[-0.9 42.6 12.4  3.0 -1.5  0.5  5.8 -1.4 29.6 11.7 -0.4 13.8  1.5  1.0
 -3.4  8.3  0.9  0.4 17.4  6.3 11.7 -4.6 -1.5 19.2  1.3 67.7 23.9  3.0
  2.5  1.3  1.2  0.8  0.0  1.2  0.7 -0.3 -0.4  3.1 -1.5 -3.9 24.6 -1.3
 -1.7  1.6 32.2] | 0
[ -0.5   5.5  12.3  -6.3  -0.2   9.1   5.3   2.1  -1.0   5.0   4.0  -7.4
   7.2  -3.1  21.2   2.6  -3.8  23.4  -0.6   1.9  15.6  62.7   8.4   2.5
  -3.6   0.2  31.6  -1.0  -5.1   6.8   2.8  -1.0  14.1  -1.6  29.4  -0.1
   1.2 -14.1  -2.2  11.0   2.7   0.2  -0.4  -3.0   8.9] | 7
[14.4 -0.7 -2.2 -1.7  2.4  0.9 10.4  0.7 34.6  4.1 24.4 -2.9  1.5  0.0
 15.4  1.8  2.0  1.8 -0.1 -0.4  3.6 10.0 40.4 -0.3 11.0  5.4 26.6 10.0
 -3.6 10.3 10.9  6.8 16.1 -2.4  0.4  8.7  2.1 -3.8 -0.4  8.3  1.4  1.3
 -0.7 -3.6  5.6] | 8
[ 4.2 46.7  9.3  0.3  1.2  2.2 -0.6  4.1 33.1  2.8 24.3 -1.2 -2.2 16.0
 14.7  2.6 -1.2  2.0 -2.2 -1.3  0.5 15.5  7.6 -2.1 13.1 -6.7 -2.1  0.8
 22.6 10.2 12.2 32.8 16.7  8.3  7.9  5.4  4.0  6.0 29.4  7.9 -2.8 -0.7
  0.9 60.7  0.0] | 5
[-0.6 43.5 12.7 15.9 20.2  0.9  9.2 19.6 34.0 12.1  0.1  2.3 28.5  1.6
 11.5  0.8  4.9  3.4 16.8 -1.0  1.0 33.2 30.5 -3.3  0.8 65.6  0.1 51.1
 -0.2  1.0  0.1  1.2  1.6  0.0 -8.5 -1.8  6.3  6.7  2.6 -2.6 -1.8  1.0
  9.6 66.8 30.7] | 6
[ 2.5  2.9 -2.3  1.4  0.0 -1.4  8.0 -0.9  1.7 13.5  2.8 -0.6 29.3  0.4
 12.6  9.1 -0.5  1.1  0.7 -0.8  0.5 10.1  5.7 19.6  0.6 59.1 -0.1  1.9
 23.8  7.2 -0.7  0.6  9.7 -1.5 32.8 -7.0  1.1 -3.4  5.9  5.3 23.8  0.2
  0.8 -4.5  4.4] | 4
[ 6.9 49.3  7.5 -2.4  1.2 -0.2  8.5  3.4 -0.5  1.5 13.1 -3.3  7.5  0.1
 21.7 11.5 -1.9  0.4 15.7  6.8 16.1 27.4 10.5  1.5  0.4  7.2  0.6  0.1
 -5.6  0.4 13.2  0.1 18.9 -4.3  4.2 -5.4  4.2 -4.3 -2.0 13.2  0.7  2.0
  1.1 -3.0  3.2] | 12
[ 0.7 -1.2 -1.4 -4.3 19.5 -0.8  9.7 21.7 -4.9  3.3  2.9 -6.0 32.0 -0.2
 17.8 10.8  1.9  0.1  9.7  0.4  2.6 15.0 36.6 20.2 -1.0 62.1  4.8 46.1
 -4.1 -1.0  8.1 -0.5 -1.0 -2.4  0.9 -2.1  2.0 24.0 -1.0  9.7  2.3 23.9
  9.1 -1.0 43.6] | 3
[ 16.8  -0.7  -3.0  11.1  -6.9   3.7   8.6   3.8  40.3   3.7  28.7  -2.9
   2.8   1.3  17.1   2.7   2.5  -0.4  -3.5  -1.3   0.7  37.2  38.6  -0.7
   9.8 -14.4  21.5   7.4  -6.3   7.0   3.0   1.9   3.3  -1.5   8.7   2.9
   4.5  36.3   1.3  14.2  17.5  -1.2   1.3  54.8  35.1] | 6
[ 13.7   1.2  -2.2  -5.1  21.1   0.3   1.8  -0.9 -27.0   3.5   6.5  -2.7
  33.9  14.9   1.5   1.9   1.7   0.5  -2.2  -0.6   0.8  19.8  36.1  22.2
  12.4  57.2  -3.0  50.6  -7.2  -0.9   2.0   2.9  -0.2  -2.7  33.8  -4.9
   3.3   2.1   1.5  10.1  -1.1  25.2   9.3  -2.3   1.7] | 10
[ 4.5  9.8 11.0 -3.7  1.6 10.4  1.7  1.6 45.8  3.0 -0.1 -2.9  7.9 -0.5
 16.4  1.5 -1.6 14.0 -1.9  1.1 14.0 52.6 -9.2 -1.3 10.2 -2.0  3.7  1.6
 -1.2 -0.5 11.3  0.4 13.0 10.8  1.3 10.0  1.6 -2.3 26.4 11.3  0.9  3.1
 -0.9 54.8  1.4] | 1
[  3.5  -7.4  13.0  20.9  27.4   3.8   0.0   1.0  35.9  -3.2   3.3   9.5
   3.8   7.5   1.3   7.0   2.9   3.4  17.9  -4.9  -3.6 -11.2  37.7  -2.9
   5.4   1.9 -17.0   1.4  -0.5   4.8   5.8   4.3   5.1  -2.3  12.3  -8.8
   3.5  23.3   1.9  -4.8  -3.3  -3.6  10.2  57.6  23.2] | 4

[  5.8 -18.8   8.4 -23.9  37.1 -16.7   4.5  -1.9  -1.1 -11.3   4.9  11.0
  29.3 -13.8 -17.5  10.7 -14.9  -8.5  -1.7  -3.2   1.9] | 6
[ -0.3   5.3 -21.3  -7.3 -17.4 -33.8  -7.7   3.1   0.8 -13.2   9.2 -17.8
  34.8  -1.8   1.5  -1.9  24.4  -5.9  -3.7   2.3   0.2] | 8
[  8.6  13.7 -13.5  -3.8 -31.8 -47.6  -7.6  24.8 -19.2 -28.0  22.0 -63.7
  -4.2  18.0  13.7  -8.3  36.0   5.4 -38.0  10.2   7.8] | 10
[  5.7 -14.2   2.4 -19.8  28.5 -26.9   0.9  -4.6   4.9  -4.7  -2.8  20.6
  19.8 -10.1  -9.1   9.0 -15.7 -12.5  -1.3  -6.9  -0.5] | 5
[  4.2   1.7  -6.8  21.2   4.9  23.8  -1.1   1.3 -30.8  -6.9  22.5 -26.9
  77.3  -8.2 -38.3  14.0  13.9  27.3   9.7  25.2   1.5] | 9
[  1.4  12.1 -25.5   2.8 -54.7 -87.6 -19.8  16.6   9.9 -12.6   6.7 -79.8
 -46.7  29.2  32.2  -0.2  30.2 -10.7 -68.2   5.4   7.6] | 9
[-11.1   9.2 -36.9  -5.3 -55.7 -88.9 -24.5   4.2  29.6 -10.8  -5.2 -65.6
 -32.4  18.5  30.8   0.7  32.2 -23.1 -46.1  -4.7   3.1] | 8
[ 11.8  -2.4  12.6  15.2  13.5  16.6   3.1  15.1 -52.3  -6.9  28.3 -52.8
  50.4   6.5 -39.2   7.9   5.4  37.6  -3.5  25.5   3.6] | 10
[  5.4 -18.7   7.2 -17.9  34.2 -19.2   3.3  -7.9  11.8   3.4  -7.9  35.7
  11.5 -11.8  -6.9   9.3 -26.8 -17.0  -4.3 -11.7  -1.5] | 4
[  6.4  19.3 -18.5   5.0 -40.6 -35.5  -8.3  21.7 -22.4 -24.8  29.7 -60.8
  16.5  15.8  11.5  -9.9  48.4  11.3 -23.8  15.8   5.1] | 10
[ 16.5 -14.0  -9.6 -10.9  39.1   1.6   9.7 -18.1  37.1  26.0 -39.1  99.9
  -8.1 -17.4   5.2   1.9 -47.7 -32.1   2.8 -34.3  -0.9] | 0
[ 13.2  -4.0   8.6  14.4  22.5  14.9   5.7  10.4 -48.1  -6.6  22.7 -31.8
  56.7   0.1 -39.4  12.3  -0.8  32.6  -2.7  27.6   4.2] | 9
[  4.9   7.1 -12.1 -11.6 -24.8 -50.4  -7.9  17.6 -14.1 -21.7  14.2 -50.6
   3.2  12.1   9.5  -7.1  25.4   0.7 -30.7   3.3   6.1] | 8
[  6.9  19.4 -15.9   6.4 -37.0 -38.0  -8.3  23.4 -25.3 -26.8  27.6 -63.8
  12.6  17.4  11.6  -9.8  46.6  10.9 -24.1  14.5   5.5] | 11
[ 15.9  -6.0  20.8  11.7  35.3  27.0  11.2   7.8 -55.6  -7.4  18.9  -0.1
  64.4  -6.4 -44.0  10.5 -10.5  25.7   8.7  23.3   2.0] | 9
[  5.2  -0.3 -12.0 -10.6   0.0 -27.4  -3.4   7.5  -9.2 -17.3  15.4 -26.2
  38.1  -2.0  -6.6   1.0  18.0  -0.6  -8.0   4.1   3.0] | 8
[  2.6   9.3 -16.3  -9.1 -33.6 -72.0 -12.3  19.1  -4.5 -19.9   7.9 -65.0
 -23.8  21.0  18.9  -6.0  24.9  -3.9 -48.0   2.3   6.8] | 9
[-10.7   5.4 -31.7 -13.8 -38.8 -81.8 -20.3  -1.7  29.1  -6.0 -12.9 -28.3
 -17.6   8.8  25.0   0.6  18.9 -22.6 -32.3  -9.2   0.4] | 6
[ -3.7  -2.0 -23.9 -17.8 -12.7 -69.2 -12.0  -6.3  33.7  -2.7 -17.6   7.8
 -13.8   2.6  24.2   4.8   2.1 -31.9 -28.8 -12.4  -0.4] | 5
[ -3.4 -23.1  12.1 -20.1  53.4  27.0  10.2 -18.5   8.1   2.1 -11.7  53.3
  32.0 -25.7 -27.3  11.8 -34.8  -7.5  26.4 -12.0  -1.8] | 4
[  9.9  -4.1   5.8  11.2  12.4  12.4   3.8   8.7 -37.8 -10.3  19.5 -38.4
  57.6  -2.2 -37.3  13.3   2.6  29.3  -6.0  22.6   5.2] | 9
[-11.3 -16.0  13.0 -14.8  54.0  65.2  10.2 -21.3 -10.0   2.8  -4.5  60.2
  79.5 -33.7 -43.7   6.0 -17.0   4.9  65.7  -4.2  -7.9] | 5
[ 10.0  21.0 -20.3  24.6 -70.9 -63.2 -17.4  18.8  -0.9 -16.9  33.5 -90.5
 -19.7  23.5  30.7   1.2  58.8  -1.6 -47.5  21.0   5.0] | 12
[  6.3  -8.1 -19.7 -17.7  22.9 -30.0   3.2 -22.3  56.6  10.2 -41.8  99.9
 -21.0 -17.1  32.2   7.5 -33.5 -43.1  -0.1 -26.3   2.6] | 0
[ -8.0   5.7 -26.9 -11.1 -38.3 -78.5 -19.0   1.3  21.4  -4.6 -10.1 -30.7
 -16.8  12.5  24.8  -1.9  19.9 -20.1 -29.6  -6.7   0.3] | 7
[  5.3  -2.9  -2.3   5.4  11.4   4.1   0.8   6.5 -25.1 -14.9  19.8 -38.5
  53.1  -4.9 -29.5  12.8   7.6  21.9  -5.6  20.3   5.9] | 9
[ -1.9 -26.5  18.4 -26.2  63.5  31.1  12.7 -14.5   5.4  -1.8  -8.9  48.2
  31.5 -26.4 -30.9  10.8 -38.8  -4.5  25.9  -9.5  -0.2] | 4
[ 12.1 -13.2  15.7  -7.1  38.3  -4.9   7.1  11.8 -33.2 -18.2  22.1 -32.8
  35.9  -3.5 -30.7  15.3 -10.3  21.9 -19.4  15.9   8.6] | 8
[  5.3  21.8 -26.9  11.4 -52.3 -41.0 -13.0  18.1  -9.1 -22.5  29.2 -65.7
  17.2  15.2  17.4  -6.1  55.6   5.1 -27.2  16.1   4.1] | 11
[  4.2   3.7  11.4  17.6  -5.2  13.6  -1.7  18.3 -56.1  -7.9  32.6 -83.3
  43.2   8.6 -38.4   0.8  18.9  40.7  -6.3  28.0   1.7] | 12
[-16.6   3.0 -45.5 -14.1 -49.7 -88.7 -26.4  -3.6  48.1  -9.6 -11.6 -49.5
 -21.6   8.8  28.5   6.2  25.8 -32.8 -45.0 -11.1   4.2] | 6

[ -0.3  10.6   6.7   5.3   1.8   2.5   5.9 -11.3 -21.5   1.6   3.0  17.6
  36.4   5.0  -4.5  -0.5 -14.5   4.3  -6.2 -11.0  -8.0  18.5  -1.5  -0.9
   0.1  39.2  26.3  21.5  12.5  21.8  -0.2   4.6  15.3  -7.5  22.5   5.2
 -38.2   5.0  -0.4   8.5  27.8   7.8] | 5
[  4.7 -20.2 -15.6  -5.2  -4.6  -5.3   4.7   6.4   0.7  -3.2  12.9  -4.5
  93.5  -2.2  -5.1  -0.7  14.5  19.3   7.0  49.8  14.0  -5.1  -1.7   3.3
  -4.5 -12.7   0.6 -40.4  24.5  13.5  16.2   4.4   2.7 -16.3  -9.8  -1.5
   4.9   6.9  -2.5  23.4 -23.3 -12.7] | 2
[  2.3  -9.8   0.0  -4.1   7.9  12.8 -10.5   0.5  -2.5  -5.0   0.5  13.0
 -10.7   3.5  -7.5   1.1 -12.3  -7.4   5.8  19.0  -8.5  -3.0  -0.8   2.0
  -7.2 -27.6  -1.5 -44.6  23.9  -2.5   6.8  -1.3   7.7  21.1 -10.0  -3.9
  26.5  -7.8  -2.6   0.7  -0.4  -9.3] | 0
[ -1.6  -5.8   3.6   5.0  -4.8  -5.2   0.1 -15.7  -1.3   2.6  -1.6  -9.8
 -43.0  -3.1   8.6  -2.1  -9.2  -9.8   7.2 -20.7  14.1  20.3  -3.0   2.4
  -6.6  14.6 -15.1  14.8 -29.6   2.7 -16.3   5.9   2.7   3.4  31.1  11.6
 -47.9  -6.2  -0.9 -18.8  25.3   6.5] | 5
[  2.0  14.2  -7.4  -3.5  13.3   0.7   4.8   0.8 -23.0   0.7   2.8  33.1
  98.2   8.1  -7.5   1.0 -10.2   5.4  -7.1  11.3   1.6   2.0  -3.3  -3.9
   0.5  32.4  35.9   6.3   2.8  23.9   8.1   0.3   9.9 -11.8  -0.9  -0.5
 -38.8  12.9   0.2  44.3   5.7   7.2] | 3
[ -3.0 -16.5   1.1   3.0  -7.3  -7.7   5.8 -14.3  13.1   0.9  -1.4   1.5
 -43.7  -5.2   6.6  -2.5   1.6 -11.6   9.2 -24.1   9.2  24.7  -3.0   4.0
 -10.4 -20.0  -8.3   9.2 -12.7   6.0  -4.8   6.4   4.0  -5.8  11.2  10.4
  -4.1  -8.8  -2.9 -46.0   9.7   0.6] | 4
[ -2.0  -3.2  -5.4   7.0  -2.0  14.4 -13.4  -5.8   8.0   5.0  -5.3  -6.5
  33.4  -4.2   3.2  -3.4   1.0 -36.5  15.6 -33.0  21.5   8.2  -2.7   0.8
  -7.4   0.2 -32.4  -1.9 -45.5   1.5 -11.7  -7.1  -5.6 -16.4  23.8  13.5
 -26.5  -6.7  -2.0  -0.4  19.7   6.2] | 4
[  1.7  -3.2 -14.6  -2.6  -2.0 -17.6   3.9   5.0 -12.1  -5.4  15.4  -1.2
  99.9   7.6   1.0  -1.9  20.5  33.5   0.4  61.2  33.5  28.2  -5.8  -1.3
  -2.2  46.5  -0.5  19.5 -36.5  55.8  17.6  13.8  -5.0 -39.5   5.7  -5.6
  -1.6  34.8  -1.2  39.4 -12.4   1.8] | 11
[ -2.3   2.8  -2.3  11.3 -16.4  11.2   3.5  -8.4   7.3   5.3 -14.2 -13.7
  41.1 -11.9   2.7  -3.9   8.8 -27.6  23.8 -14.1  25.6  19.7  -2.2   1.4
 -11.5  19.5 -25.9  15.0 -39.5  16.8  -2.4  -8.7  -3.1 -39.1  32.4  18.9
 -25.8  12.9  -5.1 -11.7  30.8   5.3] | 10
[ -0.2  12.4 -12.7   1.6  -6.5  -7.0   9.2  -2.9  -6.9   5.7   6.1  -1.6
  72.9   0.8   3.8  -2.1  13.0   2.4   0.6   2.3  22.7   7.6  -0.5  -2.1
   2.0  49.7   3.0  32.7 -30.7  31.4  -2.0   3.5  -6.0 -37.0  11.8   8.1
 -53.1  27.0  -0.6  13.6   6.5  10.3] | 8
[ -1.1  13.7  -2.4  13.4 -13.9  -0.5 -14.7 -21.3   7.3   2.6  -4.0  -4.4
 -22.7  -2.6  11.2  -3.8 -10.3 -44.3   8.2 -27.7  20.2  27.6  -2.7   0.9
  -2.9  13.7 -18.6  28.8 -54.5  16.0 -15.1   6.9  -6.0  -6.4  40.4  15.1
 -53.9  -1.6  -3.4 -28.5  37.4  13.1] | 6
[ -0.8   3.5  -8.9   6.7  -8.2   9.4  -6.1  -8.5   2.7   4.8  -6.7  -4.6
  56.4  -2.9   5.3  -3.5   2.8 -21.3  11.9   1.8  26.3  17.0  -4.4  -1.9
  -7.6  17.7 -22.6  15.5 -42.8  15.9  -6.1  -3.4  -7.1 -26.3  29.5  13.9
 -42.1  10.3  -3.4  12.5  23.1   8.2] | 7
[  0.2 -21.4   2.7  10.1 -15.3   9.7 -10.1 -14.4  20.6  -1.5   4.7 -34.7
 -80.4 -12.1   4.5  -2.9  -8.4 -27.7  16.4   0.5   2.5   7.9  -0.7   8.3
  -6.1 -29.7 -35.9 -20.9 -22.8 -11.8 -11.0   7.4   0.5  16.9  19.1  12.4
  -3.2 -13.1  -4.1 -52.8   6.1  -9.5] | 3
[ -3.4 -12.6   0.3   3.3   0.9   7.5  -7.5 -11.2  10.7   2.6  -0.9  -4.8
 -51.4  -6.6   6.4  -2.3  -3.5 -29.6  17.1 -43.5  10.1  11.2  -2.5   3.4
  -8.2 -22.6 -22.5   3.0 -20.3 -16.4 -14.3  -0.1  -0.7   2.1  20.1  13.8
 -17.3 -13.7  -2.1 -38.8  10.2   3.8] | 2
[ -3.0 -28.3   2.8   6.3 -17.2  -4.0  12.7 -13.7   2.4  -0.6  -0.2 -24.4
 -50.8 -10.7   5.7  -3.3  -1.4 -12.1  22.9 -20.6  14.2  20.1  -2.1   5.8
  -9.2   1.5 -20.4  17.0  -6.0   3.6 -13.0   7.7   9.4  -6.4  33.1  18.2
 -30.4  -7.5  -3.0 -42.3  15.3   0.3] | 7
[  0.2 -23.3  -3.9   0.0 -13.6  -9.5   9.3 -11.1   2.2  -3.7   4.0  -9.3
 -21.0  -5.0   5.4  -2.9   4.5  -5.2  17.9   4.6  24.7  27.3  -7.0   5.3
 -11.0  -9.7 -10.7  -7.1  -2.6  13.8   6.9  11.5   9.3 -12.9  21.2  10.8
 -11.5  -1.2  -4.7 -29.5   9.0  -4.3] | 6
[  0.3 -17.7  -8.2  -3.0  -7.6  -5.6  15.4  -3.3   2.6   0.4  -3.3  -8.1
  38.6  -4.4   3.7  -2.2   6.6  -3.6  10.1   1.3  22.3  12.6  -4.8   3.8
  -7.5  14.0  -4.8  -2.4  -8.6   9.6  10.0  -0.3   4.5 -26.6  11.2   8.0
 -21.4   0.9  -3.3   0.8  -0.7  -1.5] | 5
[  0.8 -30.0  -3.1   1.9 -14.4   1.2   6.0   4.7  -1.7  -8.4  -2.0 -29.4
  47.3  -3.3  -0.4  -1.8  13.1  16.8  18.9  43.1  23.4  23.8  -0.8   4.5
 -11.4  34.8 -53.1   0.2 -45.6  29.9  -0.6   0.4  -5.8 -18.4  20.3   9.7
  -7.4  11.0  -3.8  10.6 -11.0  -3.7] | 12
